Below is a small trained network, with its code and all its weights. Each question gives an input and a target symbol and asks what happens when units are switched off, that is, made to give their printed mean instead of their output.

import numpy as np


def w(rows, s, z=0):
    codes = np.array(rows[::2]) - 128.0
    scale = np.full(codes.shape[1], s)
    scale[-1] = z or s
    return codes * scale


def norm(h):
    return h / np.sqrt((h * h).mean(-1, keepdims=True) + 1e-5)


def f(y):
    return np.maximum(y, 0)


def softmax(a):
    e = np.exp(a - a.max(-1, keepdims=True))
    return e / e.sum(-1, keepdims=True)


def log_softmax(a):
    a = a - a.max(-1, keepdims=True)
    return a - np.log(np.exp(a).sum(-1, keepdims=True))


def net(x, mask):
    ids = ['ΔΞΣΨηω'.index(c) for c in x.split()]
    T = len(ids)
    res = E[ids] + P[:T]
    r = norm(res)
    for j in range(2):
        rows = slice(2 * j, 2 * j + 2)
        q, k, v = (r @ M[0][rows].T for M in (Q, K, V))
        z = softmax(np.where(np.tri(T) > 0, q @ k.T / 2**0.5, -1e9)) @ v
        o = O[0][rows]
        res = res + np.where(mask[j], z, o[:, -1]) @ o[:, :-1]
    y = f(norm(res) @ A[0][:, :-1].T + A[0][:, -1])
    res = res + np.where(mask[2:6], y, B[0][:, -1]) @ B[0][:, :-1]
    return log_softmax(norm(res)[-1] @ U[:, :-1].T + U[:, -1])


Q, K, V, O, A, B = {}, {}, {}, {}, {}, {}
E = w([
[166,178,188,208,128,59],'Δ',
[117,150,203,196,57,115],'Ξ',
[164,16,1,126,59,126],'Σ',
[195,75,83,228,167,124],'Ψ',
[84,106,220,157,179,132],'η',
[242,164,97,132,90,224],'ω',
],0.0078)
P = w([
[185,87,158,29,113,49],'0',
[141,133,166,161,38,109],'1',
[103,136,151,119,52,130],'2',
[88,125,112,86,107,122],'3',
[82,121,149,208,105,185],'4',
[68,175,111,202,128,159],'5',
[8,191,68,172,131,164],'6',
[19,174,90,216,177,195],'7',
[3,174,74,191,223,188],'8',
],0.0064)
Q[0] = w([
[156,108,121,179,146,188],'head 1',
[119,153,228,81,108,109],'head 1',
[121,89,3,200,150,153],'head 2',
[160,133,128,111,139,205],'head 2',
],0.011)
K[0] = w([
[144,168,94,254,89,182],'head 1',
[195,76,155,111,106,54],'head 1',
[89,166,108,130,201,238],'head 2',
[155,174,88,135,72,157],'head 2',
],0.0084)
V[0] = w([
[206,68,123,97,143,255],'head 1',
[237,237,172,175,125,166],'head 1',
[84,163,160,48,20,148],'head 2',
[91,112,214,125,182,124],'head 2',
],0.009)
O[0] = w([
[135,196,82,137,92,158,209],'head 1',
[107,159,154,55,153,161,254],'head 1',
[157,160,94,146,245,123,147],'head 2',
[135,86,126,168,125,218,80],'head 2',
],0.012,0.0085)
A[0] = w([
[217,212,36,107,91,174,148],'neuron 1',
[64,102,86,154,213,81,175],'neuron 2',
[189,2,118,198,113,159,5],'neuron 3',
[126,215,52,74,94,120,51],'neuron 4',
],0.0059,0.0031)
B[0] = w([
[77,185,137,89,183,139,254],'neuron 1',
[90,172,115,207,58,84,154],'neuron 2',
[180,117,34,153,124,254,146],'neuron 3',
[128,156,131,103,165,195,231],'neuron 4',
],0.0095,0.0067)
U = w([
[79,65,211,61,170,84,62],'Δ',
[107,128,169,192,254,53,3],'Ξ',
[112,181,64,212,111,13,128],'Σ',
[70,117,160,74,2,93,97],'Ψ',
[150,94,99,198,130,209,159],'η',
[104,218,93,36,187,167,147],'ω',
],0.0061,0.0021)

Each question gives the input, a string of symbols that net reads in full, and the target symbol t.
The units are the heads (2 rows each of Q, K, V and O) and the neurons (one row each of A and B). Each row of codes is followed by its name. A weight is (code - 128) times the scale printed after its matrix; where a second scale follows, it is the last column's (O, A, B and U).
mask holds one flag per unit, heads first, then neurons. A switched-off unit (its flag False) gives its mean, the last column of its rows in O or B, instead of its output. The means were averaged over made-up inputs and are rounded, as every weight is.
A unit's drop is (log p(t) with every unit on - log p(t) with that unit switched off) / (log p(t) with every unit on - log p(t) with every unit switched off).
The circuit of an input: a set's keep is (log p(t) with only the set's units on - log p(t) with every unit switched off) / (log p(t) with every unit on - log p(t) with every unit switched off). Starting from all 6 units, units are removed one at a time, each time the one whose removal leaves the highest keep (on an exact tie, the one counted first), for as long as the keep stays at least 0.8.
units of the circuit, in order: the units of the circuit, biggest drop first
most important unit: the unit with the biggest drop
k most important neurons: the k neurons with the biggest drops, biggest first
heads that matter: for each layer, one digit per head in row order, 1 if its drop is at least 0.15 and else 0, layers parted by /
drop when u is switched off: that unit's drop, to one decimal
input Ψ ω ω Ξ, target Ψ: units of the circuit, in order -> [head 2; head 1]
input Δ Ψ Ξ Ψ ω Σ Δ, target Ψ: most important unit -> head 2
input Ξ ω ω ω η ω Ξ Ξ Σ, target Σ: units of the circuit, in order -> [head 1; neuron 2; neuron 1]
input η η Σ Δ Σ η η ω Ξ, target η: units of the circuit, in order -> [head 2; head 1]
input Ξ η Ξ Ξ Ξ Ξ η Ξ, target Ξ: heads that matter -> 10
input ω Ψ η ω η η η η, target η: units of the circuit, in order -> [head 2; neuron 1]
input ω η Σ Ψ Ψ Σ, target Ψ: heads that matter -> 01
input Σ ω Ψ η, target Σ: heads that matter -> 10
input Ξ ω η, target Ξ: units of the circuit, in order -> [head 1; head 2; neuron 2]
input Σ Ψ Σ Ψ η, target Ψ: units of the circuit, in order -> [head 2; neuron 1; head 1]
input ω Ψ ω Δ Ξ, target Ψ: heads that matter -> 11
input ω Δ η Σ, target η: units of the circuit, in order -> [head 1; head 2]
input Ξ ω Ξ η Ξ Ξ, target Ξ: units of the circuit, in order -> [head 1; head 2; neuron 4]
input ω ω Σ Σ ω η η η Δ, target η: most important neuron -> [neuron 1]
input Ψ Ξ η, target Ψ: 2 most important neurons -> [neuron 1; neuron 4]
input η η Ξ η η η Δ Σ Ξ, target η: 2 most important neurons -> [neuron 3; neuron 1]
input ω ω η ω Σ η Ψ, target η: drop when neuron 3 is switched off -> 0.1
input Δ Ξ Δ, target Δ: drop when head 1 is switched off -> 1.0
input Ξ η Δ, target Ξ: drop when head 1 is switched off -> 0.7
input ω η Δ Δ Ξ η, target Ξ: most important unit -> head 1
